Below are the code and all the weights of a small trained network. Each question names an input and a class and asks about switching units off, where a switched-off unit gives its printed mean instead of its output.

import numpy as np


def w(rows, s, z=0):
    codes = np.array(rows[::2]) - 128.0
    scale = np.full(codes.shape[1], s)
    scale[-1] = z or s
    return codes * scale


def norm(h):
    return h / np.sqrt((h * h).mean(-1, keepdims=True) + 1e-5)


def f(y):
    return np.maximum(y, 0)


def log_softmax(a):
    a = a - a.max(-1, keepdims=True)
    return a - np.log(np.exp(a).sum(-1, keepdims=True))


def net(x, mask):
    res = np.array(x, float).reshape(1, 7) / 4 @ E
    u = 0
    for l in range(2):
        y = f(norm(res) @ A[l][:, :-1].T + A[l][:, -1])
        res = res + np.where(mask[u : u + 14], y, B[l][:, -1]) @ B[l][:, :-1]
        u += 14
    return log_softmax(norm(res)[-1] @ U[:, :-1].T + U[:, -1])


A, B = {}, {}
E = w([
[129,131,129,129,130],'x0',
[137,99,50,69,83],'x1',
[82,253,112,83,116],'x2',
[128,130,128,132,116],'x3',
[35,78,47,198,164],'x4',
[127,129,129,125,127],'x5',
[11,77,197,63,104],'x6',
],0.0027)
A[0] = w([
[115,120,56,112,70,70],'0.n1',
[93,124,84,166,146,49],'0.n2',
[83,224,80,132,116,39],'0.n3',
[162,159,68,185,128,16],'0.n4',
[109,156,121,127,126,93],'0.n5',
[116,143,149,168,110,84],'0.n6',
[81,115,89,168,125,2],'0.n7',
[121,112,51,96,93,52],'0.n8',
[133,76,120,170,138,71],'0.n9',
[83,123,84,172,148,34],'0.n10',
[106,166,119,118,118,50],'0.n11',
[130,129,82,100,98,91],'0.n12',
[76,185,186,254,134,63],'0.n13',
[50,115,127,123,133,85],'0.n14',
],0.0065,0.0035)
B[0] = w([
[158,97,132,94,200,194],'0.n1',
[83,112,19,132,107,181],'0.n2',
[80,253,172,115,188,233],'0.n3',
[199,192,87,235,163,196],'0.n4',
[110,161,142,121,157,154],'0.n5',
[135,115,124,99,150,141],'0.n6',
[64,111,6,157,113,160],'0.n7',
[153,94,133,71,207,187],'0.n8',
[132,103,111,180,101,191],'0.n9',
[74,113,3,138,116,187],'0.n10',
[102,188,162,131,180,147],'0.n11',
[133,125,151,112,186,173],'0.n12',
[172,85,87,27,207,254],'0.n13',
[63,146,115,141,105,239],'0.n14',
],0.011,0.002)
A[1] = w([
[156,42,92,172,156,82],'1.n1',
[53,111,113,57,135,85],'1.n2',
[150,77,140,88,187,28],'1.n3',
[110,120,126,122,120,89],'1.n4',
[129,60,159,163,110,52],'1.n5',
[176,178,161,78,102,38],'1.n6',
[166,138,193,90,154,48],'1.n7',
[196,178,114,150,92,65],'1.n8',
[40,94,189,106,52,27],'1.n9',
[130,126,126,128,117,119],'1.n10',
[201,149,186,108,1,9],'1.n11',
[166,43,132,168,53,33],'1.n12',
[160,169,60,154,135,97],'1.n13',
[136,139,103,129,225,134],'1.n14',
],0.0074,0.0014)
B[1] = w([
[102,229,143,51,151,217],'1.n1',
[227,120,152,193,108,229],'1.n2',
[163,110,119,66,78,186],'1.n3',
[141,129,133,145,125,141],'1.n4',
[104,210,128,100,149,163],'1.n5',
[48,88,80,142,156,189],'1.n6',
[99,110,40,123,110,199],'1.n7',
[191,102,149,182,165,185],'1.n8',
[247,115,150,215,179,187],'1.n9',
[123,131,136,129,122,129],'1.n10',
[17,99,35,173,114,179],'1.n11',
[61,234,193,95,134,176],'1.n12',
[120,56,232,164,104,205],'1.n13',
[126,81,174,114,11,253],'1.n14',
],0.011,0.0042)
U = w([
[27,76,10,193,128,98],'0',
[237,108,203,239,154,99],'1',
[63,254,186,72,163,88],'2',
[178,50,126,6,100,79],'3',
[120,122,129,137,102,254],'4',
],0.0076,0.0038)

Each question gives the input, the list of numbers given to net, and the class t.
The units are the neurons (one row each of A and B). Each row of codes is followed by its name. A weight is (code - 128) times the scale printed after its matrix; where a second scale follows, it is the last column's (A, B and U).
mask holds one flag per neuron, layer by layer. A switched-off neuron (its flag False) gives its mean, the last column of its row in B, instead of its output. The means were averaged over made-up inputs and are rounded, as every weight is.
A unit's drop is (log p(t) with every unit on - log p(t) with that unit switched off) / (log p(t) with every unit on - log p(t) with every unit switched off).
The circuit of an input: a set's keep is (log p(t) with only the set's units on - log p(t) with every unit switched off) / (log p(t) with every unit on - log p(t) with every unit switched off). Starting from the 12 units with the biggest drops (on a tie, the unit counted first), units are removed one at a time, each time the one whose removal leaves the highest keep (on an exact tie, the one counted first), for as long as the keep stays at least 0.8.
circuit, biggest first: the units of the circuit, biggest drop first
top k neurons: the k neurons with the biggest drops, biggest first
k most important neurons of layer l: the k neurons of layer l with the biggest drops, biggest first
drop when u is switched off: that unit's drop, to one decimal
input [5,-7,6,6,0,6,-2], class 3: circuit, biggest first -> (0.n13)
input [0,7,-3,-4,6,7,-8], class 1: top 2 neurons -> (0.n4 1.n13)
input [-8,7,-7,0,5,7,5], class 2: circuit, biggest first -> (1.n1 0.n3 0.n13 1.n12)
input [-2,-8,-8,6,4,8,-1], class 2: top 3 neurons -> (1.n1 0.n9 0.n3)
input [-5,6,-6,-2,6,-4,-7], class 1: circuit, biggest first -> (1.n11 1.n13)
input [0,6,0,6,-1,3,6], class 1: 2 most important neurons of layer 1 -> (1.n2 1.n9)
input [-3,7,4,1,4,-4,4], class 3: top 2 neurons -> (0.n8 0.n1)
input [2,3,-5,-6,-4,-6,7], class 1: circuit, biggest first -> (1.n9 0.n13)
input [2,8,5,-5,0,7,-2], class 3: 2 most important neurons of layer 1 -> (1.n14 1.n1)
input [5,1,-2,-5,-5,-7,-5], class 0: 2 most important neurons of layer 0 -> (0.n10 0.n13)
input [1,2,2,5,5,4,-6], class 1: 2 most important neurons of layer 1 -> (1.n13 1.n11)
input [-1,7,-5,-8,5,-4,-8], class 1: circuit, biggest first -> (1.n13 1.n1)
input [-3,5,4,2,6,5,-7], class 1: top 2 neurons -> (1.n13 0.n4)
input [3,-7,0,-3,6,5,7], class 1: circuit, biggest first -> (1.n2)
input [3,-4,-8,0,-7,4,-2], class 2: 2 most important neurons of layer 1 -> (1.n12 1.n5)
input [-3,3,4,2,5,2,8], class 1: 2 most important neurons of layer 1 -> (1.n2 1.n9)
input [-6,4,-2,5,-7,8,-7], class 0: 4 most important neurons of layer 1 -> (1.n11 1.n6 1.n2 1.n9)
input [-6,-1,-8,7,7,3,-4], class 2: top 2 neurons -> (1.n1 1.n12)
input [-3,4,-4,-6,-6,4,-6], class 0: top 2 neurons -> (1.n11 0.n13)
input [5,-7,6,-3,4,-1,-2], class 3: circuit, biggest first -> (0.n13)
input [-2,6,6,-6,5,7,2], class 2: 4 most important neurons of layer 1 -> (1.n7 1.n11 1.n6 1.n13)
input [-1,-8,-4,-1,-7,8,-4], class 3: top 2 neurons -> (1.n3 0.n13)
input [4,-5,1,-6,-7,8,-7], class 0: top 2 neurons -> (1.n11 1.n6)
input [8,8,-8,-4,-6,1,4], class 2: top 3 neurons -> (0.n3 1.n12 0.n13)
input [-5,-1,-7,5,0,5,5], class 2: 2 most important neurons of layer 0 -> (0.n3 0.n9)
input [1,2,-8,2,-2,8,-6], class 2: top 2 neurons -> (1.n12 1.n1)
input [3,-4,-6,-1,2,3,-4], class 2: circuit, biggest first -> (1.n1)
input [-5,1,5,-3,-6,-1,-4], class 0: drop when 1.n6 is switched off -> 0.1
